Here is a tiny trained network, its code and every weight. The questions are about switching its units off for an input and a target symbol, where a switched-off unit gives its printed mean instead of its output.

import numpy as np


def w(rows, s, z=0):
    codes = np.array(rows[::2]) - 128.0
    scale = np.full(codes.shape[1], s)
    scale[-1] = z or s
    return codes * scale


def f(y):
    return y / 2 * (1 + np.tanh(0.7978845608 * (y + 0.044715 * y**3)))


def softmax(a):
    e = np.exp(a - a.max(-1, keepdims=True))
    return e / e.sum(-1, keepdims=True)


def log_softmax(a):
    a = a - a.max(-1, keepdims=True)
    return a - np.log(np.exp(a).sum(-1, keepdims=True))


def net(x, mask):
    ids = ['ΛΠαβδεζημξτφψ'.index(c) for c in x.split()]
    T = len(ids)
    res = E[ids] + P[:T]
    u = 0
    for l in range(2):
        q, k, v = (res @ M[l].T for M in (Q, K, V))
        z = softmax(np.where(np.tri(T) > 0, q @ k.T / 2**0.5, -1e9)) @ v
        res = res + np.where(mask[u], z, O[l][:, -1]) @ O[l][:, :-1]
        u += 1
        y = f(res @ A[l][:, :-1].T + A[l][:, -1])
        res = res + np.where(mask[u : u + 8], y, B[l][:, -1]) @ B[l][:, :-1]
        u += 8
    return log_softmax(res[-1] @ U[:, :-1].T + U[:, -1])


Q, K, V, O, A, B = {}, {}, {}, {}, {}, {}
E = w([
[193,182,96,113,166,193,217,117],'Λ',
[85,88,237,63,148,164,133,149],'Π',
[148,139,40,100,85,152,43,124],'α',
[99,169,43,232,54,23,178,121],'β',
[175,68,122,169,120,125,122,78],'δ',
[99,118,151,193,123,148,121,226],'ε',
[35,135,161,139,82,62,39,133],'ζ',
[173,163,123,87,213,111,99,24],'η',
[110,43,149,110,153,101,159,172],'μ',
[182,147,147,123,49,194,24,152],'ξ',
[237,139,158,168,163,152,169,174],'τ',
[108,190,85,136,125,159,134,188],'φ',
[107,116,76,184,254,180,112,137],'ψ',
],0.016)
P = w([
[12,68,254,88,76,230,164,96],'0',
[42,78,215,102,71,227,149,117],'1',
[80,91,196,115,71,223,159,127],'2',
[111,131,171,171,23,202,183,115],'3',
[157,114,153,162,26,226,166,138],'4',
[148,133,116,121,73,201,128,137],'5',
[180,130,91,118,81,210,118,149],'6',
[168,189,90,150,103,156,135,130],'7',
[200,173,54,124,114,172,120,157],'8',
[206,208,47,144,116,143,121,144],'9',
[243,201,21,122,114,155,95,177],'10',
],0.0048)
Q[0] = w([
[150,85,189,24,135,104,175,53],'0.h0',
[72,72,222,139,129,2,102,140],'0.h0',
],0.014)
K[0] = w([
[154,119,209,34,143,153,231,41],'0.h0',
[9,23,131,101,39,133,131,110],'0.h0',
],0.013)
V[0] = w([
[231,72,138,109,180,33,169,194],'0.h0',
[248,172,2,20,109,92,108,172],'0.h0',
],0.0061)
O[0] = w([
[31,234,139,190,124,18,113,38,2],'0.h0',
[112,123,173,180,99,174,144,2,156],'0.h0',
],0.0071,0.0027)
A[0] = w([
[180,181,125,86,190,198,112,126,203],'0.n0',
[181,162,52,68,80,145,144,152,251],'0.n1',
[221,170,158,96,120,130,93,108,104],'0.n2',
[40,104,255,100,83,157,215,52,111],'0.n3',
[219,120,46,71,112,80,174,36,178],'0.n4',
[31,66,231,205,63,66,91,97,92],'0.n5',
[105,99,64,111,90,51,178,76,93],'0.n6',
[52,165,139,116,66,224,109,194,156],'0.n7',
],0.01,0.002)
B[0] = w([
[131,142,149,203,54,127,146,96,219],'0.n0',
[117,133,115,180,146,105,205,73,236],'0.n1',
[121,71,153,163,111,46,129,128,170],'0.n2',
[206,191,111,52,196,34,183,152,133],'0.n3',
[138,122,124,31,147,105,120,174,184],'0.n4',
[102,75,73,86,61,157,7,167,138],'0.n5',
[147,125,119,179,173,47,181,157,139],'0.n6',
[50,118,158,125,220,118,85,115,255],'0.n7',
],0.011,0.0092)
Q[1] = w([
[161,123,94,247,139,108,138,5],'1.h0',
[178,97,78,30,81,58,138,117],'1.h0',
],0.017)
K[1] = w([
[150,206,56,184,111,83,105,5],'1.h0',
[107,66,110,32,73,39,180,64],'1.h0',
],0.014)
V[1] = w([
[2,167,62,54,145,123,178,82],'1.h0',
[66,36,231,114,63,82,158,132],'1.h0',
],0.01)
O[1] = w([
[119,109,151,182,56,245,232,100,255],'1.h0',
[176,158,160,150,2,83,203,94,208],'1.h0',
],0.0072,0.0042)
A[1] = w([
[180,33,97,69,124,125,143,149,136],'1.n0',
[162,146,104,110,74,102,189,95,56],'1.n1',
[83,164,58,106,135,185,102,103,179],'1.n2',
[155,254,80,130,149,130,145,101,166],'1.n3',
[161,143,124,135,162,165,191,143,68],'1.n4',
[124,172,147,73,122,83,123,148,225],'1.n5',
[119,168,205,9,95,172,77,84,171],'1.n6',
[69,131,163,136,88,76,142,158,4],'1.n7',
],0.011,0.0031)
B[1] = w([
[117,6,82,88,102,125,109,129,160],'1.n0',
[85,135,118,88,224,161,117,134,253],'1.n1',
[108,107,223,111,97,60,166,133,236],'1.n2',
[167,157,151,176,84,190,70,180,202],'1.n3',
[217,119,71,121,108,95,36,56,212],'1.n4',
[119,128,150,79,116,201,255,173,176],'1.n5',
[23,187,55,70,142,91,155,72,171],'1.n6',
[191,125,43,110,180,89,34,43,205],'1.n7',
],0.0095,0.0058)
U = w([
[169,172,102,106,134,202,71,109,102],'Λ',
[136,140,123,122,123,128,106,127,31],'Π',
[137,134,123,121,127,140,112,118,76],'α',
[124,170,25,180,129,88,155,152,107],'β',
[174,55,122,87,76,141,106,157,188],'δ',
[134,144,118,125,111,127,115,128,79],'ε',
[190,158,181,133,82,65,157,186,206],'ζ',
[135,163,154,62,175,111,155,95,96],'η',
[134,140,115,125,126,133,118,113,88],'μ',
[157,120,162,129,122,59,91,84,2],'ξ',
[73,165,82,92,85,162,39,98,97],'τ',
[103,130,128,181,67,167,159,89,229],'φ',
[97,101,177,130,253,148,68,161,149],'ψ',
],0.0072,0.0032)

Each question gives the input, a string of symbols that net reads in full, and the target symbol t.
The units are the heads (2 rows each of Q, K, V and O) and the neurons (one row each of A and B). Each row of codes is followed by its name. A weight is (code - 128) times the scale printed after its matrix; where a second scale follows, it is the last column's (O, A, B and U).
mask holds one flag per unit, layer by layer, with each layer's heads first. A switched-off unit (its flag False) gives its mean, the last column of its rows in O or B, instead of its output. The means were averaged over made-up inputs and are rounded, as every weight is.
A unit's drop is (log p(t) with every unit on - log p(t) with that unit switched off) / (log p(t) with every unit on - log p(t) with every unit switched off).
The circuit of an input: a set's keep is (log p(t) with only the set's units on - log p(t) with every unit switched off) / (log p(t) with every unit on - log p(t) with every unit switched off). Starting from the 12 units with the biggest drops (on a tie, the unit counted first), units are removed one at a time, each time the one whose removal leaves the highest keep (on an exact tie, the one counted first), for as long as the keep stays at least 0.8.
circuit, biggest first: the units of the circuit, biggest drop first
unit that matters most: the unit with the biggest drop
k most important neurons: the k neurons with the biggest drops, biggest first
k most important neurons of layer l: the k neurons of layer l with the biggest drops, biggest first
input Λ β α α Λ α α ψ δ ξ, target ψ: circuit, biggest first => [0.n7, 1.h0]
input φ τ α ζ μ α ξ τ α Π τ, target φ: 3 most important neurons of layer 0 => [0.n1, 0.n2, 0.n7]
input α β ζ φ α ζ ξ δ α ψ η, target η: circuit, biggest first => [0.n4, 1.n6]
input ζ α ε α α ε ζ η Λ, target Λ: 4 most important neurons of layer 1 => [1.n3, 1.n1, 1.n4, 1.n2]
input α α ζ μ, target δ: unit that matters most => 0.n0
input ξ ξ α η α α α, target φ: 2 most important neurons of layer 0 => [0.n1, 0.n3]
input ψ Λ φ φ, target φ: circuit, biggest first => [0.n4, 0.n1, 1.h0, 0.n7]
input β ψ φ, target ψ: circuit, biggest first => [0.n7, 1.h0, 0.n1]
input ζ Λ ζ α δ α ζ Λ Λ, target Λ: 4 most important neurons of layer 1 => [1.n3, 1.n4, 1.n1, 1.n2]
input φ ε α τ Π Π Π α τ ξ, target τ: 3 most important neurons => [0.n5, 1.n6, 0.n1]
input φ ξ φ α Λ φ ζ μ, target δ: circuit, biggest first => [1.n0, 0.n7]
input δ Π β, target β: circuit, biggest first => [0.n6, 1.n7]
input η τ δ ε ξ, target ξ: circuit, biggest first => [0.n2, 1.h0, 0.n4]
input φ ζ φ Π α δ β ξ, target ξ: unit that matters most => 1.h0
input α α α μ ζ Π ξ ψ ε φ, target ψ: circuit, biggest first => [1.h0, 0.n7]
input ξ ζ φ ε η α β ζ ξ α Π, target η: 2 most important neurons => [0.n3, 1.n1]
input ψ Λ ξ α τ Π ξ, target τ: circuit, biggest first => [0.h0, 0.n5, 1.n6]
input ψ Π Π τ φ ξ, target φ: 2 most important neurons of layer 1 => [1.n1, 1.n4]
input ψ β ξ, target ψ: 2 most important neurons => [0.n7, 0.n2]
input ζ ξ φ ψ α ξ φ τ, target ζ: unit that matters most => 0.h0
